Below is a small trained network, with its code and all its weights. Each question gives an input and a class and asks what happens when units are switched off, that is, made to give their printed mean instead of their output.

import numpy as np


def w(rows, s, z=0):
    codes = np.array(rows[::2]) - 128.0
    scale = np.full(codes.shape[1], s)
    scale[-1] = z or s
    return codes * scale


def norm(h):
    return h / np.sqrt((h * h).mean(-1, keepdims=True) + 1e-5)


def f(y):
    return y / 2 * (1 + np.tanh(0.7978845608 * (y + 0.044715 * y**3)))


def log_softmax(a):
    a = a - a.max(-1, keepdims=True)
    return a - np.log(np.exp(a).sum(-1, keepdims=True))


def net(x, mask):
    res = np.array(x, float).reshape(1, 5) / 4 @ E
    u = 0
    for l in range(3):
        y = f(norm(res) @ A[l][:, :-1].T + A[l][:, -1])
        res = res + np.where(mask[u : u + 7], y, B[l][:, -1]) @ B[l][:, :-1]
        u += 7
    return log_softmax(norm(res)[-1] @ U[:, :-1].T + U[:, -1])


A, B = {}, {}
E = w([
[84,1,70],'x0',
[127,127,129],'x1',
[63,151,101],'x2',
[141,119,21],'x3',
[129,131,126],'x4',
],0.009)
A[0] = w([
[118,135,124,101],'L0N1',
[152,130,48,5],'L0N2',
[33,178,72,2],'L0N3',
[59,169,91,35],'L0N4',
[79,151,158,178],'L0N5',
[255,88,110,82],'L0N6',
[175,215,77,53],'L0N7',
],0.017,0.0038)
B[0] = w([
[136,136,129,120],'L0N1',
[186,136,15,196],'L0N2',
[52,211,194,215],'L0N3',
[91,218,158,180],'L0N4',
[196,108,192,213],'L0N5',
[7,241,175,239],'L0N6',
[238,67,190,255],'L0N7',
],0.02,0.0046)
A[1] = w([
[204,169,95,50],'L1N1',
[66,53,75,141],'L1N2',
[224,186,77,79],'L1N3',
[248,179,88,17],'L1N4',
[180,162,59,87],'L1N5',
[13,164,87,3],'L1N6',
[206,178,61,44],'L1N7',
],0.012,0.0031)
B[1] = w([
[99,142,62,153],'L1N1',
[103,60,197,187],'L1N2',
[100,144,26,187],'L1N3',
[61,145,2,199],'L1N4',
[231,217,82,142],'L1N5',
[162,127,157,253],'L1N6',
[162,175,51,150],'L1N7',
],0.016,0.0033)
A[2] = w([
[214,171,126,102],'L2N1',
[42,53,104,189],'L2N2',
[27,41,123,74],'L2N3',
[184,7,183,22],'L2N4',
[79,66,223,72],'L2N5',
[11,226,125,4],'L2N6',
[129,89,71,139],'L2N7',
],0.015,0.0013)
B[2] = w([
[141,41,104,190],'L2N1',
[171,71,166,154],'L2N2',
[193,90,185,164],'L2N3',
[124,160,53,218],'L2N4',
[121,170,65,255],'L2N5',
[180,252,204,226],'L2N6',
[191,142,112,137],'L2N7',
],0.026,0.0082)
U = w([
[146,143,122,241],'0',
[114,148,208,188],'1',
[175,53,150,159],'2',
[154,149,114,179],'3',
[145,186,45,46],'4',
[83,121,121,45],'5',
[6,40,194,11],'6',
[8,63,161,10],'7',
],0.019,0.011)

Each question gives the input, the list of numbers given to net, and the class t.
The units are the neurons (one row each of A and B). Each row of codes is followed by its name. A weight is (code - 128) times the scale printed after its matrix; where a second scale follows, it is the last column's (A, B and U).
mask holds one flag per neuron, layer by layer. A switched-off neuron (its flag False) gives its mean, the last column of its row in B, instead of its output. The means were averaged over made-up inputs and are rounded, as every weight is.
A unit's drop is (log p(t) with every unit on - log p(t) with that unit switched off) / (log p(t) with every unit on - log p(t) with every unit switched off).
The circuit of an input: a set's keep is (log p(t) with only the set's units on - log p(t) with every unit switched off) / (log p(t) with every unit on - log p(t) with every unit switched off). Starting from the 12 units with the biggest drops (on a tie, the unit counted first), units are removed one at a time, each time the one whose removal leaves the highest keep (on an exact tie, the one counted first), for as long as the keep stays at least 0.8.
units of the circuit, in order: the units of the circuit, biggest drop first
most important unit: the unit with the biggest drop
k most important neurons: the k neurons with the biggest drops, biggest first
top k neurons in layer l: the k neurons of layer l with the biggest drops, biggest first
drop of u: that unit's drop, to one decimal
input [7,-5,-2,1,-3], class 2: top neuron in layer 2 -> (L2N3)
input [5,-2,3,-1,0], class 2: 4 most important neurons -> (L0N6; L2N3; L2N2; L0N7)
input [-8,2,-2,8,-2], class 2: top 2 neurons in layer 0 -> (L0N7; L0N4)
input [4,-2,-2,-6,3], class 4: 2 most important neurons -> (L2N4; L0N6)
input [7,-5,7,5,-2], class 1: 4 most important neurons -> (L0N7; L0N3; L0N4; L2N6)
input [7,-4,7,4,-4], class 1: 2 most important neurons -> (L0N7; L0N3)
input [5,1,5,0,-1], class 1: 3 most important neurons -> (L0N3; L0N7; L2N4)
input [-1,-5,-3,-6,-4], class 4: top 2 neurons in layer 0 -> (L0N2; L0N6)
input [-3,1,-7,0,-1], class 1: units of the circuit, in order -> (L0N6; L2N4)
input [-6,2,-6,4,-2], class 1: 3 most important neurons -> (L0N6; L2N4; L0N2)
input [-6,-3,1,-8,-5], class 4: 4 most important neurons -> (L0N2; L0N6; L1N5; L0N3)
input [6,3,-5,2,-3], class 2: 4 most important neurons -> (L2N3; L0N3; L0N4; L2N2)
input [1,2,8,8,-4], class 1: top 2 neurons in layer 0 -> (L0N3; L0N4)
input [-1,-2,-8,2,-1], class 1: units of the circuit, in order -> (L0N6)
input [6,7,-4,-8,7], class 4: 2 most important neurons -> (L2N4; L2N5)
input [0,-6,-3,-7,6], class 4: 2 most important neurons -> (L0N6; L2N6)
input [-8,8,7,-3,6], class 2: top 2 neurons in layer 2 -> (L2N6; L2N1)
input [5,-1,0,-4,1], class 2: top 3 neurons in layer 1 -> (L1N2; L1N5; L1N6)
input [6,-2,8,-5,-4], class 1: 4 most important neurons -> (L0N7; L2N4; L0N3; L0N2)
input [8,-4,5,6,-2], class 2: 2 most important neurons -> (L1N2; L0N6)
input [8,-6,5,8,0], class 2: most important unit -> L1N2
input [-7,5,-6,6,-5], class 2: top 2 neurons in layer 0 -> (L0N7; L0N3)
input [6,4,4,3,2], class 2: drop of L2N3 -> 0.5
input [5,-3,-7,4,1], class 1: drop of L0N6 -> 1.5
